Below is a small trained network, with its code and all its weights. Each question gives an input and a target symbol and asks what happens when units are switched off, that is, made to give their printed mean instead of their output.

import numpy as np


def w(rows, s, z=0):
    codes = np.array(rows[::2]) - 128.0
    scale = np.full(codes.shape[1], s)
    scale[-1] = z or s
    return codes * scale


def norm(h):
    return h / np.sqrt((h * h).mean(-1, keepdims=True) + 1e-5)


def f(y):
    return y / 2 * (1 + np.tanh(0.7978845608 * (y + 0.044715 * y**3)))


def softmax(a):
    e = np.exp(a - a.max(-1, keepdims=True))
    return e / e.sum(-1, keepdims=True)


def log_softmax(a):
    a = a - a.max(-1, keepdims=True)
    return a - np.log(np.exp(a).sum(-1, keepdims=True))


def net(x, mask):
    ids = ['αεξσψω'.index(c) for c in x.split()]
    T = len(ids)
    res = E[ids] + P[:T]
    u = 0
    for l in range(2):
        r = norm(res)
        for j in range(3):
            rows = slice(2 * j, 2 * j + 2)
            q, k, v = (r @ M[l][rows].T for M in (Q, K, V))
            z = softmax(np.where(np.tri(T) > 0, q @ k.T / 2**0.5, -1e9)) @ v
            o = O[l][rows]
            res = res + np.where(mask[u + j], z, o[:, -1]) @ o[:, :-1]
        u += 3
        y = f(norm(res) @ A[l][:, :-1].T + A[l][:, -1])
        res = res + np.where(mask[u : u + 12], y, B[l][:, -1]) @ B[l][:, :-1]
        u += 12
    return log_softmax(norm(res)[-1] @ U[:, :-1].T + U[:, -1])


Q, K, V, O, A, B = {}, {}, {}, {}, {}, {}
E = w([
[36,51,184,206,92,133],'α',
[140,68,4,144,88,147],'ε',
[75,110,121,126,229,124],'ξ',
[106,104,152,129,207,211],'σ',
[50,163,122,95,129,162],'ψ',
[71,168,159,101,154,63],'ω',
],0.0022)
P = w([
[129,45,121,4,125,125],'0',
[104,70,130,32,144,135],'1',
[88,90,129,63,146,145],'2',
[80,106,128,91,146,140],'3',
[80,120,125,114,149,143],'4',
[82,136,123,133,147,146],'5',
[94,153,123,149,149,144],'6',
[104,171,116,168,145,149],'7',
[118,191,116,189,147,147],'8',
[118,216,102,213,148,147],'9',
],0.0024)
Q[0] = w([
[89,154,52,179,179,189],'L0H1',
[139,3,142,216,26,106],'L0H1',
[186,108,115,37,125,106],'L0H2',
[202,59,48,146,42,120],'L0H2',
[142,112,124,127,44,103],'L0H3',
[192,141,209,94,96,165],'L0H3',
],0.016)
K[0] = w([
[105,144,136,218,88,133],'L0H1',
[122,3,169,159,122,128],'L0H1',
[133,107,155,43,139,126],'L0H2',
[146,63,63,113,92,145],'L0H2',
[97,130,140,104,120,55],'L0H3',
[133,73,130,64,110,116],'L0H3',
],0.02)
V[0] = w([
[165,161,211,246,170,107],'L0H1',
[77,252,170,88,17,125],'L0H1',
[68,177,166,244,132,131],'L0H2',
[144,162,49,198,123,225],'L0H2',
[121,84,1,99,110,30],'L0H3',
[175,7,186,129,13,129],'L0H3',
],0.0091)
O[0] = w([
[64,111,163,198,157,58,13],'L0H1',
[34,138,82,117,28,136,117],'L0H1',
[196,210,138,171,112,205,144],'L0H2',
[220,72,53,160,129,143,129],'L0H2',
[176,228,97,182,60,60,125],'L0H3',
[176,88,133,255,117,195,2],'L0H3',
],0.0058,0.0069)
A[0] = w([
[64,142,111,114,53,158,2],'L0N1',
[183,165,166,173,96,193,6],'L0N2',
[106,129,156,136,126,135,96],'L0N3',
[85,101,147,58,136,92,74],'L0N4',
[155,216,206,117,134,65,78],'L0N5',
[138,130,138,124,123,123,131],'L0N6',
[2,168,235,162,87,89,18],'L0N7',
[107,109,90,170,122,89,36],'L0N8',
[137,101,132,237,112,145,14],'L0N9',
[116,156,147,119,161,143,68],'L0N10',
[118,167,112,117,48,68,120],'L0N11',
[120,97,142,147,159,72,126],'L0N12',
],0.0096,0.0014)
B[0] = w([
[94,91,90,82,81,149,212],'L0N1',
[188,99,162,68,69,123,166],'L0N2',
[161,132,125,143,112,133,125],'L0N3',
[75,93,191,112,121,143,254],'L0N4',
[91,111,38,95,165,72,189],'L0N5',
[127,123,117,130,131,130,131],'L0N6',
[83,188,247,181,84,118,228],'L0N7',
[138,57,136,117,124,118,109],'L0N8',
[44,146,194,122,107,120,152],'L0N9',
[131,114,135,106,160,164,156],'L0N10',
[145,90,125,181,178,173,206],'L0N11',
[125,81,142,87,98,117,118],'L0N12',
],0.013,0.0044)
Q[1] = w([
[11,82,135,41,206,157],'L1H1',
[184,103,211,117,35,197],'L1H1',
[127,124,115,163,224,39],'L1H2',
[70,255,213,215,231,159],'L1H2',
[55,241,73,218,119,152],'L1H3',
[115,64,86,118,154,97],'L1H3',
],0.0091)
K[1] = w([
[155,173,114,139,196,237],'L1H1',
[145,53,174,225,55,127],'L1H1',
[154,83,107,168,174,61],'L1H2',
[164,27,248,62,144,102],'L1H2',
[137,29,161,160,45,80],'L1H3',
[159,165,97,158,99,158],'L1H3',
],0.011)
V[1] = w([
[170,222,139,126,147,149],'L1H1',
[105,58,133,139,146,145],'L1H1',
[93,129,75,152,120,185],'L1H2',
[165,100,116,62,103,156],'L1H2',
[157,102,161,136,169,197],'L1H3',
[90,248,94,120,214,143],'L1H3',
],0.013)
O[1] = w([
[71,62,207,43,153,97,66],'L1H1',
[208,162,87,158,96,114,174],'L1H1',
[75,108,34,52,97,202,118],'L1H2',
[141,76,182,168,37,203,255],'L1H2',
[155,76,178,154,251,158,145],'L1H3',
[255,56,227,96,63,53,91],'L1H3',
],0.0051,0.0061)
A[1] = w([
[155,185,174,127,97,172,150],'L1N1',
[78,129,170,79,130,144,111],'L1N2',
[136,87,90,103,153,130,114],'L1N3',
[4,182,210,175,117,99,81],'L1N4',
[125,92,166,152,176,134,25],'L1N5',
[196,149,75,230,122,119,71],'L1N6',
[150,127,121,152,111,104,86],'L1N7',
[92,118,102,140,162,56,3],'L1N8',
[102,171,104,120,74,100,140],'L1N9',
[87,162,115,134,176,162,213],'L1N10',
[139,154,142,129,131,126,125],'L1N11',
[61,77,168,175,111,96,143],'L1N12',
],0.013,0.002)
B[1] = w([
[54,156,114,137,168,89,179],'L1N1',
[144,162,83,194,117,137,213],'L1N2',
[66,144,142,171,150,131,160],'L1N3',
[33,143,252,223,55,73,255],'L1N4',
[140,109,145,162,185,169,139],'L1N5',
[211,158,69,247,106,101,176],'L1N6',
[156,96,119,138,113,120,125],'L1N7',
[122,216,104,105,159,96,133],'L1N8',
[147,100,140,132,190,167,157],'L1N9',
[169,90,160,100,69,88,166],'L1N10',
[109,126,120,126,129,133,129],'L1N11',
[75,148,175,123,108,109,178],'L1N12',
],0.015,0.0092)
U = w([
[97,215,69,45,206,38,127],'α',
[43,161,232,185,65,90,218],'ε',
[169,80,204,136,254,203,96],'ξ',
[205,66,172,35,57,63,6],'σ',
[224,142,53,244,100,98,134],'ψ',
[68,101,37,66,65,236,155],'ω',
],0.0058,0.0012)

Each question gives the input, a string of symbols that net reads in full, and the target symbol t.
The units are the heads (2 rows each of Q, K, V and O) and the neurons (one row each of A and B). Each row of codes is followed by its name. A weight is (code - 128) times the scale printed after its matrix; where a second scale follows, it is the last column's (O, A, B and U).
mask holds one flag per unit, layer by layer, with each layer's heads first. A switched-off unit (its flag False) gives its mean, the last column of its rows in O or B, instead of its output. The means were averaged over made-up inputs and are rounded, as every weight is.
A unit's drop is (log p(t) with every unit on - log p(t) with that unit switched off) / (log p(t) with every unit on - log p(t) with every unit switched off).
The circuit of an input: a set's keep is (log p(t) with only the set's units on - log p(t) with every unit switched off) / (log p(t) with every unit on - log p(t) with every unit switched off). Starting from the 12 units with the biggest drops (on a tie, the unit counted first), units are removed one at a time, each time the one whose removal leaves the highest keep (on an exact tie, the one counted first), for as long as the keep stays at least 0.8.
units of the circuit, in order: the units of the circuit, biggest drop first
k most important neurons: the k neurons with the biggest drops, biggest first
k most important neurons of layer l: the k neurons of layer l with the biggest drops, biggest first
heads that matter: for each layer, one digit per head in row order, 1 if its drop is at least 0.15 and else 0, layers parted by /
input ε ω ξ ξ ω ω ε ω ξ ε, target α: units of the circuit, in order	L0H3, L1H2, L0H2, L1N4
input ε ε σ σ ω ξ ψ ψ, target ω: heads that matter	110 / 000
input ε ω ε ε σ, target ξ: heads that matter	000 / 000
input α ψ ε ε ξ, target α: heads that matter	001 / 000
input ξ ψ ε ξ α ξ ξ ε, target σ: heads that matter	010 / 001
input ε ε ω ξ ξ ξ ε, target α: 2 most important neurons	L1N4, L0N11
input ξ ω ξ σ ψ ξ, target ω: units of the circuit, in order	L0H1, L1N4, L0N7
input ξ ξ ε ψ ω α ε, target ω: units of the circuit, in order	L1N4, L0N7
input α ε σ ε ω ε ψ ψ ε, target ω: units of the circuit, in order	L1N4, L0H2, L1N6
input α ψ ξ ω ω ε ε σ α ξ, target ξ: heads that matter	011 / 000
input ε ψ ε ξ, target ω: 2 most important neurons	L0N7, L1N4
input ξ ω ε α ε ψ α, target ψ: heads that matter	011 / 100
input ξ ε ψ α ξ ε ε ψ α σ, target ω: heads that matter	111 / 000
input ε σ ξ ε σ α ε, target ξ: heads that matter	110 / 001
input ε ε ξ ξ ε, target σ: heads that matter	100 / 001
input σ α α σ ψ ε α, target ξ: 2 most important neurons	L1N4, L0N1
input ψ ε σ α ξ ε σ ε, target ξ: heads that matter	011 / 001
input ε ε ε ξ ε α ε ε, target ψ: 2 most important neurons	L0N5, L0N4
input ε σ σ ξ ξ ξ, target α: heads that matter	110 / 000
input ξ ε ψ ε ε ξ ξ α ξ α, target σ: 3 most important neurons of layer 0	L0N2, L0N1, L0N7
input ξ ξ α ξ σ ε ψ α ψ α, target ω: 2 most important neurons	L0N2, L0N7
input α ψ ξ ψ σ, target ω: most important neuron	L1N4
